Below is a small trained network, with its code and all its weights. Each question gives an input and a class and asks what happens when units are switched off, that is, made to give their printed mean instead of their output.

import numpy as np


def w(rows, s, z=0):
    codes = np.array(rows[::2]) - 128.0
    scale = np.full(codes.shape[1], s)
    scale[-1] = z or s
    return codes * scale


def norm(h):
    return h / np.sqrt((h * h).mean(-1, keepdims=True) + 1e-5)


def f(y):
    return y / 2 * (1 + np.tanh(0.7978845608 * (y + 0.044715 * y**3)))


def log_softmax(a):
    a = a - a.max(-1, keepdims=True)
    return a - np.log(np.exp(a).sum(-1, keepdims=True))


def net(x, mask):
    res = np.array(x, float).reshape(1, 2) / 4 @ E
    u = 0
    for l in range(3):
        y = f(norm(res) @ A[l][:, :-1].T + A[l][:, -1])
        res = res + np.where(mask[u : u + 3], y, B[l][:, -1]) @ B[l][:, :-1]
        u += 3
    return log_softmax(norm(res)[-1] @ U[:, :-1].T + U[:, -1])


A, B = {}, {}
E = w([
[130,180,159,50,63,206,100],'x0',
[70,121,88,123,220,107,4],'x1',
],0.0034)
A[0] = w([
[57,171,57,144,160,90,56,252],'L0N1',
[124,175,119,3,127,244,151,30],'L0N2',
[186,175,136,133,103,153,174,80],'L0N3',
],0.0033,0.00025)
B[0] = w([
[186,171,156,172,185,135,236,249],'L0N1',
[43,21,168,245,96,76,108,225],'L0N2',
[217,169,88,229,255,123,128,159],'L0N3',
],0.0033,0.0021)
A[1] = w([
[140,211,135,182,107,194,134,9],'L1N1',
[77,140,23,142,168,175,3,137],'L1N2',
[72,191,178,49,51,214,63,165],'L1N3',
],0.0041,0.0013)
B[1] = w([
[103,35,198,8,193,112,143,121],'L1N1',
[224,153,135,58,81,208,175,251],'L1N2',
[51,72,102,220,138,3,154,217],'L1N3',
],0.0058,0.0028)
A[2] = w([
[158,174,7,233,131,82,161,2],'L2N1',
[254,55,164,63,29,99,250,187],'L2N2',
[73,122,35,219,146,39,136,198],'L2N3',
],0.0036,0.00072)
B[2] = w([
[29,107,132,101,53,107,88,205],'L2N1',
[153,166,82,86,188,169,54,252],'L2N2',
[88,78,254,138,75,77,142,241],'L2N3',
],0.0059,0.0032)
U = w([
[64,39,243,159,47,64,116,2],'0',
[209,205,69,56,215,254,102,254],'1',
],0.0052,0.00057)

Each question gives the input, the list of numbers given to net, and the class t.
The units are the neurons (one row each of A and B). Each row of codes is followed by its name. A weight is (code - 128) times the scale printed after its matrix; where a second scale follows, it is the last column's (A, B and U).
mask holds one flag per neuron, layer by layer. A switched-off neuron (its flag False) gives its mean, the last column of its row in B, instead of its output. The means were averaged over made-up inputs and are rounded, as every weight is.
A unit's drop is (log p(t) with every unit on - log p(t) with that unit switched off) / (log p(t) with every unit on - log p(t) with every unit switched off).
The circuit of an input: a set's keep is (log p(t) with only the set's units on - log p(t) with every unit switched off) / (log p(t) with every unit on - log p(t) with every unit switched off). Starting from all 9 units, units are removed one at a time, each time the one whose removal leaves the highest keep (on an exact tie, the one counted first), for as long as the keep stays at least 0.8.
units of the circuit, in order: the units of the circuit, biggest drop first
top k neurons: the k neurons with the biggest drops, biggest first
drop of u: that unit's drop, to one decimal
input [6,-8], class 1: units of the circuit, in order => L2N2
input [-6,-8], class 1: top 3 neurons => L1N3, L2N2, L0N2
input [-5,-6], class 1: top 3 neurons => L1N3, L0N2, L2N2
input [-4,-6], class 1: top 2 neurons => L1N3, L2N2
input [6,-7], class 1: top 4 neurons => L0N3, L2N2, L2N3, L1N1
input [4,-7], class 1: top 2 neurons => L2N2, L0N3
input [-3,6], class 1: top 2 neurons => L1N3, L1N2
input [8,7], class 0: drop of L1N3 => 2.7
input [-2,-6], class 1: drop of L1N3 => 0.5
input [-2,-8], class 1: drop of L2N2 => 0.1
